Here is a tiny trained network, its code and every weight. The questions are about switching its units off for an input and a class, where a switched-off unit gives its printed mean instead of its output.

import numpy as np


def w(rows, s, z=0):
    codes = np.array(rows[::2]) - 128.0
    scale = np.full(codes.shape[1], s)
    scale[-1] = z or s
    return codes * scale


def f(y):
    return y / 2 * (1 + np.tanh(0.7978845608 * (y + 0.044715 * y**3)))


def log_softmax(a):
    a = a - a.max(-1, keepdims=True)
    return a - np.log(np.exp(a).sum(-1, keepdims=True))


def net(x, mask):
    res = np.array(x, float).reshape(1, 3) / 4 @ E
    y = f(res @ A[0][:, :-1].T + A[0][:, -1])
    res = res + np.where(mask, y, B[0][:, -1]) @ B[0][:, :-1]
    return log_softmax(res[-1] @ U[:, :-1].T + U[:, -1])


A, B = {}, {}
E = w([
[217,211,62,94,142,167,11,124],'x0',
[141,146,128,109,217,45,139,252],'x1',
[203,167,233,227,184,150,104,119],'x2',
],0.013)
A[0] = w([
[115,129,131,144,84,170,124,36,248],'n1',
[155,124,116,108,169,96,156,147,145],'n2',
[160,166,121,138,141,135,87,132,119],'n3',
[118,116,188,185,127,135,157,138,154],'n4',
[157,156,151,155,136,142,85,136,92],'n5',
[128,131,165,133,146,105,145,124,127],'n6',
[105,97,118,105,101,124,175,148,166],'n7',
[83,101,103,103,100,117,149,144,175],'n8',
[123,145,62,79,125,145,103,133,133],'n9',
[80,73,120,99,126,106,180,120,185],'n10',
[160,176,138,150,162,161,90,117,103],'n11',
[121,89,192,169,141,133,145,133,134],'n12',
[114,131,154,121,140,96,165,143,130],'n13',
[142,121,55,60,125,132,113,123,143],'n14',
[144,137,132,100,189,56,131,253,168],'n15',
],0.016,0.012)
B[0] = w([
[206,95,74,2,115,159,172,16,233],'n1',
[85,173,121,181,167,124,109,155,169],'n2',
[122,176,100,145,81,70,144,169,182],'n3',
[133,87,137,160,193,220,178,76,181],'n4',
[164,226,144,125,110,65,143,81,173],'n5',
[117,132,154,156,200,126,108,118,150],'n6',
[162,208,154,140,82,68,123,117,185],'n7',
[160,217,129,88,66,38,130,112,194],'n8',
[84,57,99,67,156,192,84,205,191],'n9',
[231,189,155,161,52,61,160,79,209],'n10',
[197,158,143,112,27,75,145,103,190],'n11',
[98,48,177,169,224,224,150,83,175],'n12',
[122,155,160,169,177,134,98,126,161],'n13',
[69,37,122,77,147,159,72,214,201],'n14',
[93,167,151,199,203,68,96,204,252],'n15',
],0.0084,0.026)
U = w([
[190,202,111,91,23,99,173,45,198],'0',
[156,230,165,175,94,24,120,145,144],'1',
[156,3,153,120,157,219,181,55,130],'2',
[82,106,176,206,222,173,123,129,3],'3',
[122,1,95,34,71,218,66,127,196],'4',
[39,103,79,107,164,129,78,226,50],'5',
],0.0085,0.0019)

Each question gives the input, the list of numbers given to net, and the class t.
The units are the neurons (one row each of A and B). Each row of codes is followed by its name. A weight is (code - 128) times the scale printed after its matrix; where a second scale follows, it is the last column's (A, B and U).
mask holds one flag per neuron, in row order. A switched-off neuron (its flag False) gives its mean, the last column of its row in B, instead of its output. The means were averaged over made-up inputs and are rounded, as every weight is.
A unit's drop is (log p(t) with every unit on - log p(t) with that unit switched off) / (log p(t) with every unit on - log p(t) with every unit switched off).
The circuit of an input: a set's keep is (log p(t) with only the set's units on - log p(t) with every unit switched off) / (log p(t) with every unit on - log p(t) with every unit switched off). Starting from the 12 units with the biggest drops (on a tie, the unit counted first), units are removed one at a time, each time the one whose removal leaves the highest keep (on an exact tie, the one counted first), for as long as the keep stays at least 0.8.
units of the circuit, in order: the units of the circuit, biggest drop first
k most important neurons: the k neurons with the biggest drops, biggest first
drop when u is switched off: that unit's drop, to one decimal
input [2,6,-8], class 5: units of the circuit, in order	[n14]
input [0,1,2], class 3: units of the circuit, in order	[n10 n8]
input [5,0,5], class 0: 2 most important neurons	[n15 n11]
input [1,-5,-4], class 4: units of the circuit, in order	[n14 n9]
input [-8,1,1], class 3: 2 most important neurons	[n12 n4]
input [2,7,-7], class 5: 2 most important neurons	[n14 n9]
input [2,-1,0], class 4: units of the circuit, in order	[n10 n15]
input [0,2,5], class 3: units of the circuit, in order	[n10 n8]
input [-6,1,1], class 3: 4 most important neurons	[n12 n4 n1 n11]
input [-7,4,1], class 3: 3 most important neurons	[n12 n4 n11]
input [6,-1,0], class 4: 2 most important neurons	[n10 n9]
input [-3,0,0], class 0: 4 most important neurons	[n15 n14 n9 n10]
input [2,1,0], class 5: 2 most important neurons	[n10 n1]
input [-6,-4,1], class 2: units of the circuit, in order	[n12]
input [0,-6,7], class 2: 2 most important neurons	[n12 n4]
input [0,-8,5], class 2: drop when n8 is switched off	0.2
input [-3,-6,1], class 2: drop when n2 is switched off	0.0
input [0,-4,1], class 2: drop when n14 is switched off	0.1
